Each row is followed by its group and then its class within the group.
[-1.02  1.06  2.07  0.59  1.17  0.59  3.29 -2.06 -1.56 -0.31  1.37  1.91
 -2.09 -1.92 -0.12 -1.09  3.06  2.48  3.01  1.63  1.17  0.82  0.56 -2.91
  0.79  0.41 -2.13 -1.56 -0.18 -3.79 -0.36  0.71  0.34 -2.76 -1.96  0.67
 -0.09 -0.36 -1.61]
N.cm
[-0.02 -0.97  1.81  0.23  1.29 -0.11  2.18 -3.24 -0.73  0.98  1.37  1.82
 -1.44 -1.14  0.74 -1.86  2.63  1.24  3.96  3.16  2.72 -0.14  1.10  0.15
 -0.25  0.86 -1.93 -0.36 -0.43 -3.36  0.22  0.72 -0.24 -0.43 -0.34  0.70
 -0.06  0.22 -0.69]
L.lz
[ 1.47 -0.60  2.62  0.64  0.50  0.84  1.70 -2.62 -0.65  0.28  0.45  2.26
 -3.41 -0.41 -0.46 -2.70  1.67  1.64  2.54  2.51  2.03  0.71  0.56 -1.01
  0.37  0.47 -0.52 -1.64  0.84 -2.02  0.17  0.21 -0.66 -3.15 -1.13  1.13
 -1.00  0.11 -0.20]
L.Sf
[-0.61  1.01  2.10  1.04 -0.17  1.26  3.57 -3.13 -1.25  0.66  0.91  2.96
 -3.72 -1.60 -1.24 -1.82  2.67  2.17  3.65  1.92  1.65  0.13 -0.44 -1.29
  1.02  2.65 -2.03 -2.45  0.14 -1.76 -0.96  0.62  0.29 -3.44 -0.93  1.62
 -1.89 -0.83 -0.16]
N.cm
[ 0.54  0.04  1.98  0.79  1.29  0.76  2.97 -3.53 -1.61  0.18  1.47  1.94
 -3.53 -1.23 -0.01 -1.98  3.88  2.08  4.21  2.78  1.82  0.49  0.60 -0.37
  1.34  0.67 -2.16 -1.01 -0.84 -2.81  0.04  0.02 -0.99 -0.88 -0.28  0.33
 -1.31  0.64  0.14]
L.Sf
[-0.85 -0.47  1.94  0.82 -0.10  1.01  3.41 -2.54 -0.68  0.72  0.58  1.64
 -2.28 -1.69  0.17 -1.51  3.45 -0.47  2.91  1.33  2.46  0.83 -0.18  0.13
  1.03 -0.11 -1.93 -0.70  0.14 -2.54 -0.31  0.73 -1.71 -2.31 -0.75  1.09
 -1.38 -0.87 -0.66]
L.hs
[ 0.41 -0.45  2.08  0.67  1.33 -0.23  2.15 -2.44 -0.75  0.83  1.31  0.85
 -1.50 -0.99 -0.35 -0.49  3.75  1.30  3.12  1.32  2.22  0.18  0.48 -0.06
  1.43  0.69 -1.00 -0.67 -0.35 -3.64 -0.94  0.72 -1.05 -1.77 -0.23  0.44
 -0.84 -0.03 -0.74]
L.Sf
[-1.63  0.81  2.48  0.71  2.21  1.44  3.14 -1.15 -0.98  0.67  1.51  2.28
 -3.39 -1.27 -0.90 -0.76  3.21  1.91  3.59  2.76  1.33  1.17 -0.46 -0.14
 -0.10  1.34 -2.49 -1.36 -1.12 -1.36 -0.83  0.31 -0.05 -2.81 -0.43  0.99
 -1.15  0.58 -0.34]
N.bl
[-0.10 -0.81  2.16  0.79  0.71  0.26  2.16 -2.21 -1.13  0.79  0.92  1.05
 -2.42 -0.55 -0.15 -0.80  1.79  1.94  3.33  1.97  1.66 -0.06  0.15 -0.19
  0.74 -0.13 -2.47 -1.42  0.12 -2.35 -0.06  1.10 -2.89 -2.53 -0.78  0.78
 -0.97 -0.02  3.70]
L.hs
[-0.24  0.25  1.86  0.95  0.99  0.51  2.88 -0.96 -1.80  0.38 -0.16  1.98
 -2.43 -0.67  0.04 -1.07 -0.35  1.17  4.36  1.67  0.98  0.69  0.33  0.14
  0.78  1.15 -1.98 -0.96 -1.01 -1.14 -0.75  0.26  1.24 -1.84 -0.36  0.91
 -1.04 -0.62 -0.70]
N.gg
[ 2.79  0.24  2.26  2.64  1.30 -0.20  4.28 -3.62 -1.43  0.53  0.89  2.29
 -2.24 -2.72  0.42 -2.56  1.54  1.91  5.26  2.43  1.60 -0.38  0.86 -0.27
  0.63 -0.49 -3.31 -2.13  2.30 -2.47  0.01  0.60 -1.25 -4.11 -1.52  2.36
 -1.76 -1.64 -0.66]
L.hs
[-1.05  0.57  2.49  0.57  0.04 -0.59  5.22 -3.49 -3.34  0.37  1.83  3.28
 -4.17 -2.38  0.11 -1.54  2.70  2.60  5.32  1.68  1.31 -0.21  2.21 -0.57
  0.37  1.36 -4.64 -3.10  0.33 -3.47 -0.88  1.49  0.53 -4.51 -0.92  2.54
 -2.79 -1.90 -0.20]
N.bl
[-0.98  0.67  0.27 -0.05  0.83  0.13  3.23 -1.96 -1.44  0.24 -0.35  1.31
 -2.76 -2.15 -0.17 -0.65  2.80  2.48  2.51  2.36  1.19  0.27  1.02 -0.42
  1.71 -0.05 -0.72 -1.96 -0.35 -2.37  0.07  0.09 -1.06 -2.76 -0.41  1.39
 -0.91 -0.57 -0.46]
U.Cn
[ 0.29 -0.44  3.01  0.85  1.68  0.35  2.59 -2.37 -0.56  0.20  1.20  1.78
 -2.00 -1.03  0.33 -2.10  2.39  1.41  3.00  2.46  2.17  0.04  0.03  0.59
  0.07  1.18 -2.28 -1.07  0.22 -0.44 -0.92  0.69 -0.62 -2.12  0.06  0.58
 -0.49 -0.36 -0.48]
L.Sf
[-0.51 -0.54  2.87  2.42  0.11 -0.84  1.93 -2.61 -0.47 -0.20  0.56  1.44
 -2.49 -1.61  0.28 -1.16  1.74  1.53  2.66  1.71  2.35  0.77  0.27 -0.05
 -0.32  0.41 -1.73 -0.90 -0.08 -2.78 -0.38  0.57 -1.30 -1.60 -2.67  1.50
 -1.49 -0.93  1.20]
L.Sf
[ 0.08 -0.16  2.25  0.85  0.45  1.14  0.42 -2.49 -0.47  0.87  1.05  1.73
 -1.88 -0.32  0.07 -2.11  3.04  1.62  3.25  2.11  0.81  0.79  0.74  0.47
  1.52 -1.06 -1.46 -0.52 -0.30 -1.83 -0.06  1.65 -0.76 -1.96 -0.01  1.88
 -0.96 -0.07 -0.59]
L.lz
[ 0.51  1.59  2.17  0.09  1.40 -0.59  1.76 -2.03 -1.96  0.87  2.12  0.87
 -2.72 -1.97 -0.90 -0.89  3.12  2.27  3.26  3.65  0.87  0.98  0.31 -0.61
  1.42 -0.60 -0.47 -1.62 -0.52 -2.67 -0.35  0.46 -0.34 -1.99 -0.59  0.34
 -0.25 -0.63 -0.30]
U.zl
[-1.01  0.66  0.24 -0.03  0.38  0.40  2.16 -1.11 -0.48  1.73  0.78  2.12
 -2.06 -2.59 -0.40 -1.88  2.43  2.13  3.42  0.81  0.77  1.06  0.20 -0.58
  0.14  1.25 -1.99 -0.84  0.48 -0.21 -0.15  0.42  0.60 -1.95  0.82  0.32
  0.00  0.03  0.21]
N.bl
[ 0.05  1.56  2.38  0.67 -0.05 -0.53  3.37 -1.88 -1.80  0.99  1.53  1.73
 -3.67 -1.40  0.24 -0.66  2.78  3.11  3.02  1.65  0.65 -0.32 -0.03  1.04
  1.65 -0.38 -1.37 -1.34  0.30 -2.82 -0.04  1.27 -1.61 -2.17 -0.73  1.13
 -7.22 -1.27 -0.21]
U.qf
[-0.28  0.31  2.39  0.18  0.94  0.78  2.32 -3.70 -0.68  0.12  0.68  1.97
 -2.33 -1.32  0.04 -2.24  2.29  0.47  3.70  2.54  2.22  0.20 -0.11 -0.05
  1.81  0.63 -1.77 -2.10 -0.49 -2.86 -0.95  0.76 -0.71 -0.89 -0.20  0.84
 -1.19 -0.55 -0.64]
L.lz
[-0.14 -0.45  2.02  1.16  1.20  0.54  1.86 -1.92  0.29  0.54  1.45  1.47
 -1.06 -0.89 -0.70 -2.03  2.31  1.08  3.13  3.30  2.03 -0.10  0.11  0.43
  1.21  0.22 -1.16 -0.67 -0.16 -2.10 -0.24  0.50 -2.38 -1.24  0.06  0.51
 -0.94 -0.62 -0.31]
L.hs
[ 0.31 -0.75  1.64  1.72  1.22  0.65  2.26 -2.53 -0.51  0.49  2.76  1.57
 -0.61 -1.66  0.10 -1.15  2.73  1.39  3.58  2.53  2.77  0.61  0.13 -0.03
  0.99  0.91 -1.29 -0.90 -0.38 -1.94 -1.25  1.61 -0.37 -2.22 -0.77  0.70
 -0.60 -0.57  0.22]
L.lz
[-1.10 -0.16  1.42  1.17  1.30  0.25  2.92 -1.21 -0.52  0.02  0.18  1.49
 -1.86 -1.77 -0.67 -0.96  2.14  1.54  3.03  2.36  1.39  0.36  0.37 -0.32
  0.87  1.04 -1.69 -1.04 -0.76 -1.84 -0.51  0.64  0.06 -2.53 -0.33 -0.61
 -0.59  0.18 -0.18]
N.bl
[-0.55 -0.15  1.39  0.47  0.69 -0.12  1.48 -1.85 -1.41 -0.09  2.08  0.38
 -1.33 -1.34 -0.39 -0.59  1.55  1.20  1.84  4.36  0.88 -0.17  0.65  0.89
  0.96  0.17 -3.08 -1.54 -0.16 -2.24  0.42  0.80 -0.87 -1.03  0.06  0.82
 -1.03 -1.05 -0.27]
U.zl
[-0.52  0.72  1.76  1.10  2.23  1.40  2.47 -0.95  0.24 -0.32  1.03  0.30
 -1.90 -2.35 -0.19 -0.98  3.41  4.00  3.50  2.61  2.87  0.92  0.66 -0.90
  1.33 -0.52 -2.80 -0.79 -0.94 -2.42  0.43  0.45 -0.01 -2.05  0.39  0.95
 -1.66  0.63 -0.10]
N.cm
[-0.87 -0.60  2.23  0.30  1.33  0.70  2.79 -2.91 -0.45  0.37  0.52  1.45
 -1.89 -1.92  0.05 -0.81  2.99  2.18  3.31  3.55  1.93  1.04  1.10 -0.14
  2.16  0.54 -1.16 -0.97  0.85 -2.15  0.23  0.43 -1.98 -2.25 -0.43  2.04
 -1.43 -1.28 -0.21]
L.hs
[-0.07  0.94  1.60 -0.29  0.85 -0.44  3.49 -2.40 -2.18  0.29  0.96  0.86
 -2.51 -1.74  0.87 -0.43  3.50  2.37  3.28  1.75  0.97  1.48  0.49 -0.13
  1.68  0.08 -0.86 -1.24  0.18 -4.08 -0.37  0.78 -1.74 -2.11  0.31  0.99
 -0.88 -0.82 -0.39]
U.zl
[-0.14 -0.07  2.82  1.55  4.47  0.30  2.51 -3.97  0.49  0.51  0.42 -6.87
 -3.15 -4.48 -1.17 -1.09  3.72  1.99  4.41  3.30  2.48  0.61  1.28 -0.58
  1.11  0.62 -2.38 -1.47  0.14 -2.69  1.10  1.28 -2.80 -2.47 -1.25  2.45
 -1.59 -0.77  0.16]
L.hs
[ 0.03  0.38  1.70  0.13  1.63 -0.01  1.40 -1.70 -1.52  1.22  3.25  0.57
 -2.87 -0.77 -0.29  0.43  1.36  1.57  2.97  2.34  1.26  0.00  0.86 -0.27
  1.93  0.48  1.30 -1.54  0.14 -1.88  0.35  0.10 -0.50 -1.31 -1.03  0.30
 -0.22 -0.41 -0.35]
U.Cn
[ 0.32  1.19  1.09  1.32  1.51 -0.61  1.34 -2.25 -1.23  0.58  1.13  0.67
 -2.57 -2.40  0.07 -0.69  1.33  1.58  2.19  1.76  0.87 -0.33  0.28 -0.96
  0.59 -0.62 -0.52 -1.71  0.63 -2.01  0.73  0.51 -1.38 -1.87  0.06  0.79
 -0.32 -0.31  1.27]
U.Cn
[ 0.25  1.93  1.73  0.01  1.70 -0.67  2.75 -2.43 -1.51  0.51  0.86  1.33
 -3.27 -2.59 -1.25 -0.76  3.37  2.67  2.87  1.91  1.19  0.51  1.34  0.10
  2.50 -0.32  0.27 -0.86 -0.57 -3.32  0.52  0.85 -0.51 -3.89 -0.28 -0.69
  0.04  2.57 -1.01]
U.Cn
[ 0.72 -0.77  1.40  0.56 -0.07  0.07  3.23 -2.23 -1.08  0.40  1.74  1.71
 -2.27 -1.26  0.10 -1.29  2.05  3.44  3.86  1.31  1.83 -0.86  0.72 -0.40
  0.60 -0.37 -1.99 -1.32  0.47 -1.47 -1.20  0.88 -1.15 -2.92 -1.25  1.13
 -0.98 -0.68 -0.21]
L.Sf
[ 0.11  1.17  1.61  0.66  3.96  0.29  2.37 -2.03 -1.14  0.34  0.86  1.14
 -1.84 -2.41  0.66 -1.14  2.94  2.05  2.94  1.96  1.72  2.89  0.55 -0.02
  1.20  0.35 -0.38 -0.61  0.26 -2.30 -0.19 -0.35 -0.31 -2.19 -0.85  0.75
  0.42 -0.28 -0.93]
U.Cn
[ 0.18 -0.53  2.18  1.82  2.17  0.48  2.95 -2.35 -0.50  0.58  1.30  2.25
 -2.53 -1.10  0.05 -2.48  3.96  1.74  3.72  3.61  1.69  0.93  0.36 -1.82
  1.27  0.61  0.22 -1.57 -0.20 -1.82 -0.40  0.53 -0.76 -2.15 -0.50  1.13
 -1.29 -0.17 -1.03]
L.lz
[-0.90 -0.71  1.34  2.04  0.78  1.17  1.54 -0.79  0.13  0.28  0.94  0.94
 -0.88 -0.78  1.04 -1.42 -0.25  1.11  2.41  1.58  0.65  0.57  0.29 -0.12
 -0.50  0.95 -1.55 -0.83  0.12 -0.76  0.16  0.29  1.89 -2.20 -0.09  0.57
 -0.76 -0.40 -1.05]
N.bl
[-0.02 -1.51  2.65  0.63  0.14  0.41  2.12 -2.48 -0.77  1.21  1.24  2.27
 -2.15 -1.47 -0.11 -1.71  1.69  0.35  5.02  1.77  2.57  0.72  1.11 -0.22
  0.82  1.07 -2.69 -0.59 -0.19 -3.04  1.05 -0.24 -1.27 -2.83 -2.79  1.45
 -1.99 -1.56 -1.12]
L.hs
[-0.67  0.63  1.93  0.31  0.52  0.01  3.49 -1.33 -1.81  1.41  1.04  2.48
 -2.89 -2.74 -0.37 -0.99  2.55  2.60  3.27  1.68  2.13  0.64  0.39 -1.07
  0.87  1.14 -2.05 -1.55 -0.56 -2.15 -0.74  0.60  0.74 -2.39 -0.11  1.43
 -1.09 -0.31 -1.90]
N.cm
[ 0.47 -0.05  2.35  0.93  0.36  0.61  5.18 -3.61 -0.01  1.40  1.27  1.74
 -2.61  0.08  7.46 -1.81  3.80  1.98  3.68  2.87  1.70  1.44  0.25 -0.02
  0.98  0.72 -2.25 -1.13 -0.43 -2.19  0.72  1.08 -0.93 -1.62 -0.95  0.93
 -1.25 -1.19 -0.62]
L.lz
[ 0.40  0.89  2.47 -0.11  0.83 -0.57  2.45 -1.98 -1.42 -0.13  0.83 -0.80
 -2.70 -2.46  0.31 -1.06  2.28  2.10  3.64  2.44  0.45  0.23  0.29 -0.45
  2.27  1.07 -0.57 -1.20  0.08 -1.84 -0.03  0.63 -0.08 -1.61 -0.30  0.55
 -1.10 -0.16 -0.45]
U.zl
[-0.30  0.94  1.46  0.58  0.74  1.63  2.53 -1.24 -2.44  0.12 -0.11  2.88
 -0.90 -2.16 -0.52 -1.51  2.26  1.60  2.94  0.59  1.16  0.59  0.06  0.28
  0.34  0.69 -2.86 -0.94 -0.74 -2.35 -0.95  0.44  0.60 -2.73  0.31  1.21
 -0.54  0.10 -0.99]
N.bl
[-0.19  1.12  1.14  0.07  1.03  0.69  2.04 -0.19 -1.13 -0.10  0.91  0.70
 -1.43 -1.89 -0.35  0.06  2.74  1.99  1.94  2.45  0.11  0.94 -0.23 -0.68
  2.28 -0.48  0.77 -1.68 -0.03 -2.02  0.50  0.42 -0.86 -1.08 -0.63 -0.26
 -0.53  0.66 -0.30]
U.qf
[-0.19  1.43  2.01  0.33  0.82 -0.57  3.93 -2.57 -2.20  0.96  1.37  0.44
 -2.27 -1.81 -0.69 -1.74  2.60  2.33  2.85  1.58  0.94  0.26  0.87 -0.80
  1.20  0.55 -1.47 -1.39  0.31 -2.59  0.03  1.30 -0.85 -2.38 -0.21  1.05
 -1.07 -0.60 -0.90]
U.Cn
[-0.15 -0.08  3.29  0.80  2.05  0.10  3.38 -1.58  0.66  0.08  0.56  1.64
 -1.54 -1.63 -0.86 -1.11  4.54  1.66  3.14  0.16  2.75  0.24  0.08  0.20
  0.81 -1.12 -1.34 -1.00 -0.01 -0.66  0.08  1.63 -1.07 -2.14 -1.32  1.50
 -0.41 -0.69 -1.20]
L.Sf
[-0.49  0.78  1.15  0.99  0.31 -0.45  1.94 -2.22 -2.06  2.14  0.79  0.53
 -2.35 -1.54 -1.27 -0.55  1.87  1.59  2.49  1.69  0.32  0.17  0.31  0.24
  1.19 -1.09 -0.63 -1.73  0.44 -2.20 -0.26  0.36 -1.37 -1.75 -0.49  1.66
 -0.95 -0.51 -0.68]
U.qf
[-0.46 -0.21  1.43  0.44 -0.14 -0.39  3.24 -2.64 -1.07  0.19  1.27  1.44
 -1.99 -1.31  1.15 -0.79  2.17  2.08  3.24  2.16  1.78 -0.21  0.44 -0.75
  0.46  0.30 -2.46 -1.63  0.09 -2.41 -0.36  0.61 -0.86 -3.41 -1.45  2.20
 -1.09 -1.02  0.09]
L.hs
[ 0.76  0.80 -0.19  0.01  2.00  0.86  1.82 -2.09 -1.45  0.85  0.84  0.78
 -1.97 -1.11 -0.80 -0.15  1.40  1.77  2.49  2.50  1.51  0.24  0.34 -0.11
  1.23 -0.77 -0.29 -1.45  0.39 -2.17  0.21  0.57 -1.48 -1.01 -0.18  1.17
 -0.58 -0.21 -0.15]
U.zl
[-0.75  0.94  2.53  0.73  1.94  1.37  1.37 -0.43 -2.38 -0.43  0.29  1.31
 -1.83 -1.70 -1.02 -1.09  1.58  1.96  2.43  2.78  1.95  1.25 -0.77  0.13
  0.56  0.90 -1.26 -0.33 -0.08 -1.18 -0.07  0.55  1.45 -1.33  2.94  0.50
 -1.01  0.38 -0.72]
N.bl

Each row is followed by its group and then its class within the group.
[-1.39 -0.50  0.25  0.96  1.62 -1.63 -2.90 -0.98 -0.01  0.59 -1.21  0.92
 -0.11 -0.24 -0.13 -1.01  0.13 -0.18  0.43  1.44  0.72 -1.13 -0.21 -0.92
 -1.03  0.91 -4.10  1.30 -1.99 -1.16  1.76  0.31 -0.18 -1.91  0.50  1.08
 -2.83 -1.00 -1.59]
tp.fz
[-0.08 -0.06  0.54 -0.02 -0.04 -1.00 -2.41 -1.08  0.99  1.23 -0.23 -0.22
  0.40  0.10 -0.14 -1.29  0.27  1.42  0.56  1.09  1.92 -0.80 -2.09  1.25
 -0.04 -0.15 -2.65  2.28 -0.14 -0.58  0.68 -0.04 -0.69 -0.59  0.55  2.50
  0.67  0.95 -2.29]
nj.lc
[ 0.07 -0.83 -0.02 -0.33  0.72 -1.80 -3.06 -1.96  0.44  1.55 -0.62  0.89
  0.47  0.01  0.48 -0.88  0.48  1.15  0.69  1.58  1.89 -0.87 -1.84  0.85
 -1.00 -0.24 -3.05  1.13 -0.84 -0.61  0.61  0.03 -1.00 -0.37  0.63  2.57
  0.75  1.00 -2.00]
nj.Pq
[-0.08 -0.17  0.26  0.80  2.44 -2.26 -3.19 -1.04  0.43  0.66  0.38  0.78
 -0.01 -1.20 -0.13 -0.32  1.40 -0.17  0.16  3.38  1.58 -1.22 -0.26 -0.21
  0.20  1.36 -3.12  1.57 -0.95 -0.47  1.45 -0.12  0.24 -0.91  1.03  3.05
 -2.27  0.52 -2.20]
Gh.mg
[ 0.20 -0.35 -0.34  0.64  0.98 -1.28 -2.89 -1.16  0.99  0.40  0.02 -0.23
 -0.37 -0.51  0.14  0.57 -0.48  0.26  1.78  1.66  0.44 -1.73  0.24 -0.54
 -0.01  0.85 -2.77  1.39 -2.67 -1.98  1.54  0.39 -1.12 -1.51  0.71  1.82
 -3.44 -1.18 -0.93]
tp.zp
[-0.19 -0.10  0.02  0.41 -0.18 -2.23 -3.49 -1.05  0.71  1.51  1.06  0.57
 -0.50 -1.43  0.16 -0.69  0.99  1.23 -0.51  1.15  1.92 -1.56 -0.72  0.20
 -0.11  1.60 -3.87  1.93 -1.67 -0.65  0.71 -0.18 -0.28 -1.51  0.52  3.08
 -0.15  0.54 -3.17]
nj.Pq
[-0.62 -0.45 -0.38  0.23  1.23 -0.59 -2.07 -0.98 -0.06  0.65 -0.58  0.17
 -0.06  0.14 -0.63 -0.18  0.18  0.80  0.44  1.88  0.28  0.32 -1.20 -2.13
 -0.44  0.25 -3.55  0.70 -1.97 -2.73  1.02  0.67  0.48 -1.18  0.44  1.56
 -2.83 -0.40 -0.66]
tp.zp
[-0.52 -1.06 -0.20  0.82  2.38 -1.74 -3.77 -2.03  0.76  1.94 -0.29  1.18
  1.68 -1.86  0.57 -1.70  1.03  0.85  0.72  3.03  1.75 -1.19 -0.67  0.25
  0.40 -0.44 -2.87  0.87 -0.42  0.21  1.28  0.26 -0.92 -0.66  0.06  1.97
  0.56  1.56 -1.48]
Gh.mg
[ 0.15  0.03  0.27  0.99 -0.85 -1.04 -3.76 -0.60  0.78  1.00 -0.76  0.03
 -0.14 -1.31  0.02  0.05 -0.22 -0.24  0.05  0.83  0.55 -1.65  0.76 -1.30
 -0.55  1.43 -2.92  1.47 -2.19 -0.34  1.99  0.09  0.46 -1.97  0.42  0.95
 -4.00 -1.27 -2.09]
tp.fz
[-0.47  0.09  0.76 -0.56 -0.03 -0.68 -1.20 -0.31  1.05  1.90  0.05  0.39
  0.02 -0.10  0.23 -0.85  0.04  0.68  0.25  0.31  2.68 -0.31 -0.19  1.27
 -0.34  0.66 -1.28  1.61 -0.19  0.03  0.67 -0.23 -0.78 -0.83  0.89  1.29
  0.84 -0.65 -2.04]
nj.Pq
[-0.11 -0.09  0.35  0.60  1.15 -1.64 -2.73 -0.40  0.83  0.80  0.45  0.63
 -0.17 -0.61  0.71 -0.23  0.93 -1.51 -0.18  2.10  0.96 -1.73  0.23  0.53
 -0.21  2.15 -1.39  0.61 -1.02  1.01  0.99  0.34  0.63 -1.15  0.17  1.24
 -0.95  0.64 -2.07]
Gh.mg
[-0.74 -0.39  1.20  0.45  1.47 -1.98 -4.15 -1.31  1.14  1.43  0.32  0.44
 -0.21  0.49  0.50 -0.92 -1.45  0.04  0.16  3.36  2.68 -2.13  0.20 -0.33
 -0.01 -0.20 -1.69  0.73 -1.97 -0.03  1.32  0.56  0.29 -1.50  0.72  1.54
  0.07  0.76 -2.91]
Gh.fm
[ 0.44  0.43  1.80  0.79 -1.28 -0.53 -3.23 -0.63  1.59  0.61  1.25  0.35
 -0.10 -1.00 -1.03  0.68  1.03 -0.71 -0.73  2.60  2.75 -1.47  0.78 -0.48
 -0.01  2.19 -2.37  1.55 -1.03 -0.68  1.89  0.35  0.24 -1.93  0.92  2.72
 -3.27  0.76 -2.73]
nj.Pq
[-0.55 -0.36 -0.04  0.48  2.05 -1.39 -2.99  0.48  0.00  1.00  0.33  0.27
  0.11 -0.62  0.12 -1.14  0.97  0.35  0.61  2.65  0.93 -0.95 -2.12 -0.50
 -0.19 -0.81 -3.68  1.56 -0.62 -1.06  0.93  0.14  0.30 -1.02  0.46  3.02
  0.02  0.60 -1.19]
nj.Pq
